Below are the code and all the weights of a small trained network. Each question names an input and a class and asks about switching units off, where a switched-off unit gives its printed mean instead of its output.

import numpy as np


def w(rows, s, z=0):
    codes = np.array(rows[::2]) - 128.0
    scale = np.full(codes.shape[1], s)
    scale[-1] = z or s
    return codes * scale


def f(y):
    return np.maximum(y, 0)


def log_softmax(a):
    a = a - a.max(-1, keepdims=True)
    return a - np.log(np.exp(a).sum(-1, keepdims=True))


def net(x, mask):
    res = np.array(x, float).reshape(1, 5) / 4 @ E
    y = f(res @ A[0][:, :-1].T + A[0][:, -1])
    res = res + np.where(mask, y, B[0][:, -1]) @ B[0][:, :-1]
    return log_softmax(res[-1] @ U[:, :-1].T + U[:, -1])


A, B = {}, {}
E = w([
[202,111,177,107,173,177,119,114,145],'x0',
[163,146,118,21,148,95,140,245,98],'x1',
[143,91,181,85,115,76,65,113,36],'x2',
[42,190,175,142,59,173,248,178,71],'x3',
[106,171,197,199,237,53,111,56,135],'x4',
],0.012)
A[0] = w([
[76,144,199,200,136,110,109,65,161,207],'N0',
[115,154,218,114,111,174,221,109,153,253],'N1',
[109,126,192,83,134,54,103,131,72,201],'N2',
[123,134,107,160,111,152,81,112,186,188],'N3',
[179,100,57,138,129,204,46,191,127,222],'N4',
[154,77,138,92,245,107,98,67,135,168],'N5',
],0.011,0.0023)
B[0] = w([
[56,165,122,169,165,116,70,83,133,236],'N0',
[67,159,179,183,117,181,153,210,116,213],'N1',
[133,54,192,61,144,13,48,165,41,212],'N2',
[117,140,50,159,128,188,50,92,171,183],'N3',
[172,64,88,79,103,197,233,108,103,228],'N4',
[237,126,133,85,245,107,203,69,171,247],'N5',
],0.011,0.016)
U = w([
[180,177,149,162,197,33,116,130,170,113],'0',
[69,132,87,244,115,109,55,57,129,118],'1',
[136,105,2,75,11,143,175,200,142,165],'2',
[116,176,186,148,71,214,147,234,123,228],'3',
[138,59,196,58,91,50,60,198,32,145],'4',
[212,78,145,101,160,167,139,89,194,2],'5',
],0.0097,0.0032)

Each question gives the input, the list of numbers given to net, and the class t.
The units are the neurons (one row each of A and B). Each row of codes is followed by its name. A weight is (code - 128) times the scale printed after its matrix; where a second scale follows, it is the last column's (A, B and U).
mask holds one flag per neuron, in row order. A switched-off neuron (its flag False) gives its mean, the last column of its row in B, instead of its output. The means were averaged over made-up inputs and are rounded, as every weight is.
A unit's drop is (log p(t) with every unit on - log p(t) with that unit switched off) / (log p(t) with every unit on - log p(t) with every unit switched off).
The circuit of an input: a set's keep is (log p(t) with only the set's units on - log p(t) with every unit switched off) / (log p(t) with every unit on - log p(t) with every unit switched off). Starting from all 6 units, units are removed one at a time, each time the one whose removal leaves the highest keep (on an exact tie, the one counted first), for as long as the keep stays at least 0.8.
units of the circuit, in order: the units of the circuit, biggest drop first
most important unit: the unit with the biggest drop
top k neurons: the k neurons with the biggest drops, biggest first
drop when u is switched off: that unit's drop, to one decimal
input [4,5,-7,-3,-2], class 2: units of the circuit, in order	[N5; N4]
input [-1,6,2,-1,-6], class 2: top neuron	[N4]
input [7,-1,0,1,-7], class 2: units of the circuit, in order	[N4; N5]
input [2,6,0,-5,3], class 5: units of the circuit, in order	[N5; N0]
input [5,-7,-5,4,-1], class 3: top 2 neurons	[N1; N2]
input [2,-2,8,-4,2], class 0: units of the circuit, in order	[N5; N4]
input [-8,1,1,6,4], class 4: top 2 neurons	[N2; N3]
input [5,0,7,-3,3], class 0: top 3 neurons	[N5; N4; N2]
input [2,-6,-5,-4,-2], class 1: top 2 neurons	[N3; N0]
input [4,-2,-5,7,7], class 3: top 2 neurons	[N1; N3]
input [0,5,-2,-5,3], class 5: top 2 neurons	[N0; N5]
input [-8,-3,6,3,8], class 4: top 2 neurons	[N2; N3]
input [8,-1,-1,6,3], class 3: drop when N1 is switched off	0.1
input [7,-4,-3,1,3], class 1: most important unit	N0
input [-3,4,-4,7,-8], class 3: drop when N1 is switched off	1.1
input [-2,-3,-8,-3,2], class 1: drop when N0 is switched off	0.0
input [-5,-4,1,-8,0], class 5: drop when N5 is switched off	2.1
